[16.5 22.8 42.9  6.2 65.6 21.3 14.3 51.8 58.9  2.2 25.5 41.4 12.1 30.4
 57.0 83.1 42.0 11.9 36.1 19.9 24.5  4.7  0.2 13.6] = dolu
[28.3 67.3 20.5  2.6 10.7 12.5 20.6 24.3 37.9  0.5  6.8 38.5  6.6 17.6
 31.2 28.2 25.9 20.7 39.0 10.2  6.3 14.2  1.1  5.1] = selet
[ 5.8 10.2  7.4  3.3  6.5 10.9 10.5 18.4 30.2  3.1  5.0  7.2  5.0 16.9
 26.7 32.4  6.6  2.2 41.0  3.9  5.3  2.3  0.1  1.3] = pozi
[13.8 28.2 19.1  5.2 59.2 17.1 20.2 61.2 43.2  3.6 20.0 35.0  6.2 20.9
 46.1 67.4 37.2  7.6 22.5 30.1 29.3  6.8  0.4  5.6] = vugig
[13.8 38.3 19.1  5.2 59.2 17.1 20.2 61.2 43.2  3.6 20.0 35.0  6.2 20.9
 46.1 67.4 37.2  7.6 22.5 24.4 29.3  6.8  0.4  7.7] = migo
[13.0 20.1 19.8  5.6 13.7 18.4 16.5 28.5 20.5  4.1  9.5 17.8  9.5 29.0
 45.6 55.1 14.7  6.9 15.9  6.2  7.6  4.6  0.3  4.1] = Sozo
[11.4 30.0 13.3  3.7 35.6 13.2 15.7 41.0 28.8  2.8 12.8 24.4  4.9 16.9
 34.6 47.4 24.5  6.2 16.6 15.6 18.5  5.8  0.4  4.9] = bub
[13.6 26.8 25.0  6.8 48.6 22.3 20.9 55.9 38.5  4.9 19.5 30.1 10.0 31.7
 57.8 79.8 31.5  6.6 20.7 18.7 23.8  5.2  0.3  7.9] = rolom
[ 8.0 13.9 18.4  5.8 38.1 18.3 15.8 44.6 26.6  4.5 15.4 19.8  8.0 26.2
 47.2 66.1 41.1  2.8 11.8 14.1 18.9  2.6  0.2  5.6] = fumi
asked: [13.8 38.3 19.1  5.2 59.2 17.1 20.2 61.2 43.2  3.6 20.0 35.0  6.2 20.9
 46.1 67.4 37.2  7.6 22.5 24.4 29.3  6.8  0.4  7.7] -> migo
both migo dolu:  -> [6.2]
both rolom Sozo:  -> [0.3]
miss bub: [16.9 15.7 15.6 13.2 12.8 30.0  2.8  4.9 28.8 24.5 24.4 35.6  3.7  0.4
 13.3 11.4  4.9  6.2 34.6  5.8 41.0 16.6 18.5] -> [47.4]

[ -7.2  -9.6  -6.3  -9.8  -7.7  -7.6  49.2  49.1 -10.3] : fumi
[ 49.2 -71.6  -4.8 -16.2 -48.3   1.2 -54.0  87.9  30.8] : dolu
[-4.8 -8.0 -4.1 -6.6 -6.5 -4.6 -7.9 -8.1 -7.9] : tesam
[ 9.5  0.3  1.2  4.5 -3.8 49.2 -3.3 15.0  1.7] : pozi
both fumi pozi:  -> [49.2]
miss tesam: [-7.9 -4.8 -8.1 -6.5 -6.6 -7.9 -4.1 -4.6] -> [-8.0]
both pozi fumi:  -> [49.2]
miss fumi: [ -6.3  49.2  49.1  -7.6  -9.8  -9.6 -10.3  -7.2] -> [-7.7]
both fumi dolu:  -> [49.2]
miss pozi: [-3.8  0.3  4.5  1.7 15.0 -3.3  9.5 49.2] -> [1.2]

[-27.0 -35.5  21.1 -56.6 -56.5] : migo
[31.8 30.8 81.6  6.8 12.9] : selet
[-25.5 -25.4 -25.6   3.3  -5.9] : bekeg
[-26.2 -44.7  -5.5  10.9  -5.9] : rolom
miss bekeg: [-25.6  -5.9   3.3 -25.4] -> [-25.5]
miss migo: [-27.0 -56.5 -35.5  21.1] -> [-56.6]
miss bekeg: [-25.4  -5.9   3.3 -25.6] -> [-25.5]

[ 12.9  -3.7  12.7  14.0   6.9 -19.9  22.8  -3.4  -2.1  15.8  -7.6  -5.9
  -7.9   2.6 -10.5  57.3 -69.5   1.7 -12.9   1.5  -1.1   5.2  23.9  11.8
  -7.9  61.7  -8.9] -> pozi
[  7.2   1.8   6.4   1.3   0.1  -3.5 -14.4  -7.8  15.6  -7.2   3.1   1.3
  15.7   2.0  -3.7  10.7  15.7  -3.2   1.9  -1.8  14.2  15.7  -1.3  -2.7
   1.3   0.0   7.2] -> bekeg
[-24.2  -3.7  12.7  14.0   6.9 -19.9  22.8   1.8  -2.1   3.3  -7.6  -5.9
  -7.9   2.6 -10.5  57.3 -69.5   2.4 -12.9   1.5  -1.1   5.2  23.9  11.8
  -7.9  61.7  -8.9] -> fumi
[-39.1  -7.6  13.3  -2.8 -27.5  -8.8 -19.6   9.6  -0.8  15.7  -3.4   3.8
   4.4  -5.4  -5.2  -9.6 -20.5  -4.8 -27.0  -3.0   3.5 -29.5  15.8   1.0
   0.1  -8.0  -4.5] -> rolom
both pozi bekeg:  -> [-3.7]
asked: [  7.2   1.8   6.4   1.3   0.1  -3.5 -14.4  -7.8  15.6  -7.2   3.1   1.3
  15.7   2.0  -3.7  10.7  15.7  -3.2   1.9  -1.8  14.2  15.7  -1.3  -2.7
   1.3   0.0   7.2] -> bekeg
miss bekeg: [ -2.7  -3.7  15.7   6.4   1.8 -14.4   0.1   1.3  10.7   1.3  15.7   7.2
   7.2  15.6  -1.3   1.9  -7.8  15.7  -3.5  -7.2   2.0  -1.8   3.1  -3.2
   1.3  14.2] -> [0.0]
both bekeg pozi:  -> [-3.7]
both rolom fumi:  -> [-7.6]
both fumi rolom:  -> [-7.6]

[-17.2 -20.4 -63.3  24.7 -14.7 -19.8  28.2   3.8] -> fon
[-52.3 -40.8  25.3  74.1 -47.5  39.0 -36.2  -7.0] -> vugig
[18.0 23.0 81.2 29.6 -4.5 12.3 29.6 66.1] -> migo
[-75.6  41.3   2.6  12.2 -62.4  -8.2  56.9  76.1] -> pozi
[ 24.1  75.6 -77.1  55.8  49.4 -36.2 -46.8 -25.2] -> bub
[  9.6  15.3  48.4   3.7 -26.6  18.0 -69.3 -63.8] -> selet
[ 61.8  29.0  24.4  38.7 -63.9 -27.4  33.1  69.9] -> dolu
[ 40.0  66.2 -73.4 -17.8 -81.6 -23.3 -78.8  59.1] -> Sozo
[ 75.3  -6.3 -40.1  41.5 -73.0  43.8   4.7  83.0] -> fumi
[  0.7 -17.7 -40.9  17.0 -32.4  -7.2 -40.9  64.3] -> bekeg
both migo selet:  -> [18.0]
miss pozi: [ -8.2   2.6  12.2  76.1 -62.4  56.9 -75.6] -> [41.3]

[-26.8 -21.4  -4.2  -1.7  -4.7  -0.4  -4.3  -5.9] -> migo
[-40.6 -11.4 -11.1 -51.7  10.0   1.2   9.5 -86.1] -> rolom
[ -9.9 -38.4  -6.1 -23.5  -4.3 -15.1 -40.6 -31.1] -> fon
[ 26.2 -69.1  -0.4   9.0  15.4 -33.2 -45.1  31.4] -> vugig
both rolom fon:  -> [-40.6]
both fon migo:  -> [-4.3]

[ 22.0 -10.5  76.3 -22.8  31.2 -17.9  -6.8  -3.9  -7.7   9.4   0.6  42.6] -> tesam
[ 12.7  -6.9  -7.6  -7.5  -3.7  -7.2   0.1  -2.7 -11.6   7.2  22.0   7.3] -> dolu
[-3.7 -7.6  9.1 -5.3 -8.4 -6.8 -0.3 -4.1 -7.5  8.6 -6.5  3.8] -> fumi
both tesam fumi:  -> [-6.8]
both tesam dolu:  -> [22.0]
both fumi tesam:  -> [-6.8]
asked: [ 22.0 -10.5  76.3 -22.8  31.2 -17.9  -6.8  -3.9  -7.7   9.4   0.6  42.6] -> tesam
miss fumi: [-3.7 -0.3 -7.5 -5.3  9.1  8.6 -4.1 -7.6 -6.5 -8.4  3.8] -> [-6.8]

[ 1.5  3.0  1.7 -1.2 -8.1 -9.4  1.9 -6.0 78.1 -1.4 -2.5  1.5  0.1 -8.7]  dolu
[  0.0  -0.7  -0.8   1.8  -5.0  -9.6 -10.9   4.4  -2.0   2.9   1.7  -2.8
  -0.5 -12.1]  selet
[  0.0 -32.0  -0.8  -9.6  -9.5 -27.4 -10.9   4.4  -2.1   2.9   1.7  -9.2
  -0.5 -12.1]  rolom
miss selet: [ -2.8  -5.0   1.8   1.7  -0.8 -10.9  -9.6  -0.7   2.9  -0.5   4.4  -2.0
   0.0] -> [-12.1]
miss selet: [ -0.8  -5.0   1.7 -12.1   1.8  -2.8  -0.7  -9.6   0.0  -2.0   2.9 -10.9
  -0.5] -> [4.4]
miss selet: [  1.8   1.7 -10.9 -12.1  -2.0   4.4  -9.6  -0.7  -2.8  -0.5  -5.0   0.0
   2.9] -> [-0.8]
both selet dolu:  -> [1.7]
both dolu selet:  -> [1.7]
miss dolu: [-1.4  1.5 -8.1 -8.7 -1.2 -9.4  3.0  1.5 -2.5  1.9 -6.0  0.1  1.7] -> [78.1]
both rolom dolu:  -> [1.7]

[  9.7   6.5  -2.4  -8.9   0.3   0.6  -5.9  -1.8  11.9   1.0 -11.2   5.3
   6.5  17.0] -> migo
[-82.9  14.9  12.1 -61.7 -16.0   1.0   3.4   2.6  49.8  10.8  33.6 -12.2
  -7.0 -40.7] -> fumi
[-82.5 -23.0 -14.7  31.1 -22.1   0.8  -7.0  -0.1   7.1 -16.9 -15.2  14.9
 -43.9 -14.6] -> fon
[ 45.5  29.8  -3.3 -24.7  -2.1  21.8 -10.4  -1.4   2.0  -7.1  11.4  -7.8
  18.9   4.4] -> vugig
[ 43.6 -21.7  -2.3  22.0  17.2 -16.4  -9.8   3.6   4.3  -3.3  -9.9  19.1
  24.6  25.7] -> selet
miss selet: [ 24.6  43.6  -9.8  25.7  -3.3  22.0 -16.4  17.2   3.6 -21.7   4.3  19.1
  -2.3] -> [-9.9]
both migo fumi:  -> [1.0]

[-55.2 -23.2  49.8  21.4  29.8  73.4 -52.3] : bub
[-63.9  20.0 -68.6 -18.9  29.8 -46.6  46.1] : fon
[-63.9 -46.7   3.7 -31.4  15.6  71.1  36.7] : selet
[ 40.9 -47.3   7.2  49.0  16.0  32.3   0.5] : tesam
[ 66.6 -60.3   1.4  -2.2  32.2 -51.4 -66.7] : fumi
asked: [-63.9  20.0 -68.6 -18.9  29.8 -46.6  46.1] -> fon
both fon bub:  -> [29.8]
both selet fon:  -> [-63.9]

